Here is a tiny trained network, its code and every weight. The questions are about switching its units off for an input and a target symbol, where a switched-off unit gives its printed mean instead of its output.

import numpy as np


def w(rows, s, z=0):
    codes = np.array(rows[::2]) - 128.0
    scale = np.full(codes.shape[1], s)
    scale[-1] = z or s
    return codes * scale


def f(y):
    return y / 2 * (1 + np.tanh(0.7978845608 * (y + 0.044715 * y**3)))


def softmax(a):
    e = np.exp(a - a.max(-1, keepdims=True))
    return e / e.sum(-1, keepdims=True)


def log_softmax(a):
    a = a - a.max(-1, keepdims=True)
    return a - np.log(np.exp(a).sum(-1, keepdims=True))


def net(x, mask):
    ids = ['αγδηθλμξπψω'.index(c) for c in x.split()]
    T = len(ids)
    res = E[ids] + P[:T]
    r = res
    for j in range(2):
        rows = slice(3 * j, 3 * j + 3)
        q, k, v = (r @ M[0][rows].T for M in (Q, K, V))
        z = softmax(np.where(np.tri(T) > 0, q @ k.T / 3**0.5, -1e9)) @ v
        o = O[0][rows]
        res = res + np.where(mask[j], z, o[:, -1]) @ o[:, :-1]
    y = f(res @ A[0][:, :-1].T + A[0][:, -1])
    res = res + np.where(mask[2:18], y, B[0][:, -1]) @ B[0][:, :-1]
    return log_softmax(res[-1] @ U[:, :-1].T + U[:, -1])


Q, K, V, O, A, B = {}, {}, {}, {}, {}, {}
E = w([
[179,144,110],'α',
[123,115,114],'γ',
[186,143,113],'δ',
[197,173,153],'η',
[179,59,117],'θ',
[39,54,75],'λ',
[145,132,10],'μ',
[127,252,126],'ξ',
[61,122,179],'π',
[143,107,154],'ψ',
[103,148,193],'ω',
],0.013)
P = w([
[230,9,212],'0',
[173,2,194],'1',
[130,25,172],'2',
[140,52,156],'3',
[161,78,130],'4',
[156,104,122],'5',
[168,128,105],'6',
[165,159,89],'7',
[171,190,64],'8',
[166,197,60],'9',
[172,204,47],'10',
],0.0022)
Q[0] = w([
[217,188,59],'h0',
[153,139,155],'h0',
[98,2,110],'h0',
[84,104,117],'h1',
[217,161,157],'h1',
[24,151,132],'h1',
],0.025)
K[0] = w([
[46,250,128],'h0',
[109,153,100],'h0',
[98,35,183],'h0',
[164,87,149],'h1',
[48,209,62],'h1',
[141,52,254],'h1',
],0.023)
V[0] = w([
[152,33,153],'h0',
[155,135,48],'h0',
[93,122,225],'h0',
[157,135,214],'h1',
[40,253,74],'h1',
[170,211,49],'h1',
],0.0063)
O[0] = w([
[220,218,140,103],'h0',
[206,54,162,157],'h0',
[33,221,84,92],'h0',
[157,123,47,73],'h1',
[204,2,219,130],'h1',
[251,90,227,250],'h1',
],0.0063,0.0024)
A[0] = w([
[75,118,165,1],'n0',
[117,165,161,187],'n1',
[126,141,130,174],'n2',
[114,169,208,209],'n3',
[147,150,182,53],'n4',
[169,167,91,47],'n5',
[124,127,128,49],'n6',
[111,131,92,176],'n7',
[157,111,92,121],'n8',
[124,134,130,210],'n9',
[80,90,79,27],'n10',
[131,222,168,58],'n11',
[100,97,214,93],'n12',
[125,129,132,44],'n13',
[148,251,215,96],'n14',
[80,178,233,70],'n15',
],0.023,0.0047)
B[0] = w([
[112,242,157,119],'n0',
[122,122,86,165],'n1',
[123,109,113,145],'n2',
[113,189,48,229],'n3',
[124,226,86,187],'n4',
[164,134,194,151],'n5',
[106,149,151,106],'n6',
[102,144,78,158],'n7',
[175,195,113,175],'n8',
[132,97,108,161],'n9',
[192,111,217,147],'n10',
[49,136,70,167],'n11',
[13,119,175,197],'n12',
[111,158,145,106],'n13',
[113,4,202,253],'n14',
[172,234,245,169],'n15',
],0.034,0.0064)
U = w([
[140,189,156,1],'α',
[126,116,2,169],'γ',
[101,108,109,237],'δ',
[143,133,130,222],'η',
[154,138,163,11],'θ',
[167,123,215,41],'λ',
[173,184,101,205],'μ',
[129,132,135,169],'ξ',
[94,198,43,66],'π',
[114,75,133,99],'ψ',
[88,143,185,102],'ω',
],0.0087,0.0044)

Each question gives the input, a string of symbols that net reads in full, and the target symbol t.
The units are the heads (3 rows each of Q, K, V and O) and the neurons (one row each of A and B). Each row of codes is followed by its name. A weight is (code - 128) times the scale printed after its matrix; where a second scale follows, it is the last column's (O, A, B and U).
mask holds one flag per unit, heads first, then neurons. A switched-off unit (its flag False) gives its mean, the last column of its rows in O or B, instead of its output. The means were averaged over made-up inputs and are rounded, as every weight is.
A unit's drop is (log p(t) with every unit on - log p(t) with that unit switched off) / (log p(t) with every unit on - log p(t) with every unit switched off).
The circuit of an input: a set's keep is (log p(t) with only the set's units on - log p(t) with every unit switched off) / (log p(t) with every unit on - log p(t) with every unit switched off). Starting from the 12 units with the biggest drops (on a tie, the unit counted first), units are removed one at a time, each time the one whose removal leaves the highest keep (on an exact tie, the one counted first), for as long as the keep stays at least 0.8.
circuit, biggest first: the units of the circuit, biggest drop first
unit that matters most: the unit with the biggest drop
k most important neurons: the k neurons with the biggest drops, biggest first
input η γ λ γ δ α α ω, target ω: circuit, biggest first : n15; n14; n12; n3
input α θ π α, target ψ: 4 most important neurons : n3; n4; n5; n15
input ω ξ π δ μ γ γ γ μ θ α, target π: circuit, biggest first : n14; h0
input δ δ π, target α: 4 most important neurons : n15; n14; n0; n3
input γ α α δ π, target α: unit that matters most : n15
input α η η η μ α, target π: 2 most important neurons : n4; n14
input η ω δ α α γ α δ, target λ: circuit, biggest first : n3; n5
input ψ ψ π η λ π η π μ ψ, target ω: circuit, biggest first : h1; n12
input μ α α η λ α α γ α ξ δ, target ω: circuit, biggest first : h1; h0; n12
input γ λ θ, target γ: circuit, biggest first : n15; h1
input θ λ ω ω π δ δ, target ψ: circuit, biggest first : h0; n14; n4; n15
input η μ η η π δ δ η ξ μ ξ, target ω: circuit, biggest first : h1; n12; h0
input λ ξ ξ θ λ η μ, target μ: circuit, biggest first : n8; n12
input ψ δ η μ ψ λ α μ ψ, target ω: 3 most important neurons : n12; n15; n11
input η ξ ψ ξ ψ, target π: circuit, biggest first : n14
input η λ ψ ψ δ α ω ξ α α, target ω: circuit, biggest first : h1; h0; n12
input η λ η δ η ξ η μ α ξ ψ, target π: circuit, biggest first : n14; n4; h1
input α η η γ δ λ η θ λ α, target γ: 4 most important neurons : n15; n14; n12; n10
input ω π η λ δ α, target γ: 3 most important neurons : n15; n12; n10
input μ μ α π, target ω: unit that matters most : n12
input ψ α μ ψ α η ψ ξ η π, target π: 2 most important neurons : n11; n7
input μ μ δ, target π: 4 most important neurons : n14; n4; n15; n12
input ψ γ ω ξ π, target π: 4 most important neurons : n11; n3; n7; n1
